girub: [-29 -17   4  -2 -31   4  22  14  -4 -21   7  -8  -7   3  13  15   2 -42
   5  -6   9 -19   3   7  11 -18  21  -1  -3   1 -19  27   7  12  -7  17
  18   8]
rel: [  7  26 -27  20  35 -83  13  14 -26 -58  20 -10 -27  17  90  -1  -6 -39
  22  10  89  -1 -22  78  50  62 -16  25 -36  -2 -23  -8  16 -29  45   2
  33  15]
fino: [  2  17 -11   2  10 -33  21   8 -15 -21   9 -11 -16   3  41  -2  -5 -18
   1   9  56   0 -10  26  24  27  -2   6 -22   1 -10  -8  15   5  20  12
  13   2]
Leto: [ 30  14   0  -6 -11   4  25   7  -6  14   1 -10  -6  13   6  -3  -3  -2
 -11   5  35  -1  -9 -13   7   0  11  -3 -15   2  -3 -11  19  30   3  23
  -6  -8]
mobu: [-10 -15 -10  -7  10 -43 -21   4  35 -33   3   8 -10 -37  48 -64 -14  11
 -28  10  89   0 -22  62   4 -20 -22  39  -7 -20 -14  38 -40  13   2  19
  26 -22]
tail: [ 10  89  -1 -22] => [ 78  50  62 -16  25 -36  -2 -23  -8  16 -29  45   2  33  15]
asked: [  2  17 -11   2  10 -33  21   8 -15 -21   9 -11 -16   3  41  -2  -5 -18
   1   9  56   0 -10  26  24  27  -2   6 -22   1 -10  -8  15   5  20  12
  13   2] => fino
asked: [ 30  14   0  -6 -11   4  25   7  -6  14   1 -10  -6  13   6  -3  -3  -2
 -11   5  35  -1  -9 -13   7   0  11  -3 -15   2  -3 -11  19  30   3  23
  -6  -8] => Leto

maza: [ 10  -2  62 -37 -10 -12  49 -20   4   3  31  49  -9 -38   7 -80 -26 -10
   0  -2   5 -48  -5  23  -8]
pav: [ 10  -2  62 -37 -10   1  49 -20  23   3  31  49  -9 -38   7 -80 -25 -10
 -27   0 -15  39   5  22  10]
pira: [ 10  -2  62 -37 -10 -12   8 -20   4   3  31  49   7 -38   7 -80 -25 -10
  30  -2   5 -48  -5 -11 -16]
gadir: [ 10  -2  62 -37 -10 -12  49 -20   4  30  31  49  -9 -38   7 -80 -25 -10
 -25  25 -15  29   5  42 -10]
tail: [-5 23] => [-8]
asked: [ 10  -2  62 -37 -10   1  49 -20  23   3  31  49  -9 -38   7 -80 -25 -10
 -27   0 -15  39   5  22  10] => pav
asked: [ 10  -2  62 -37 -10 -12  49 -20   4  30  31  49  -9 -38   7 -80 -25 -10
 -25  25 -15  29   5  42 -10] => gadir
asked: [ 10  -2  62 -37 -10 -12   8 -20   4   3  31  49   7 -38   7 -80 -25 -10
  30  -2   5 -48  -5 -11 -16] => pira
tail: [ 4  3 31 49  7] => [-38   7 -80 -25 -10  30  -2   5 -48  -5 -11 -16]

dor: [-78 -56  30 -31]
Fubar: [-74  33  37 -40]
sabi: [-74  22  35 -37]
Pok: [-82 -37  23 -22]
Nov: [ 29 -74 -20  25]
mun: [-20 -74 -20  25]
bel: [-20 -81 -12 -80]
nal: [ 28 -63  12 -10]
Galid: [-78  -4  30 -31]
bik: [-71   2  29 -30]
bosol: [-54 -74 -21  -5]
both Fubar sabi:  => [-74]
tail: [-20 -81] => [-12 -80]
succ: [33] => [37]
both bik Nov:  => [29]
succ: [-81] => [-12]
succ: [-56] => [30]

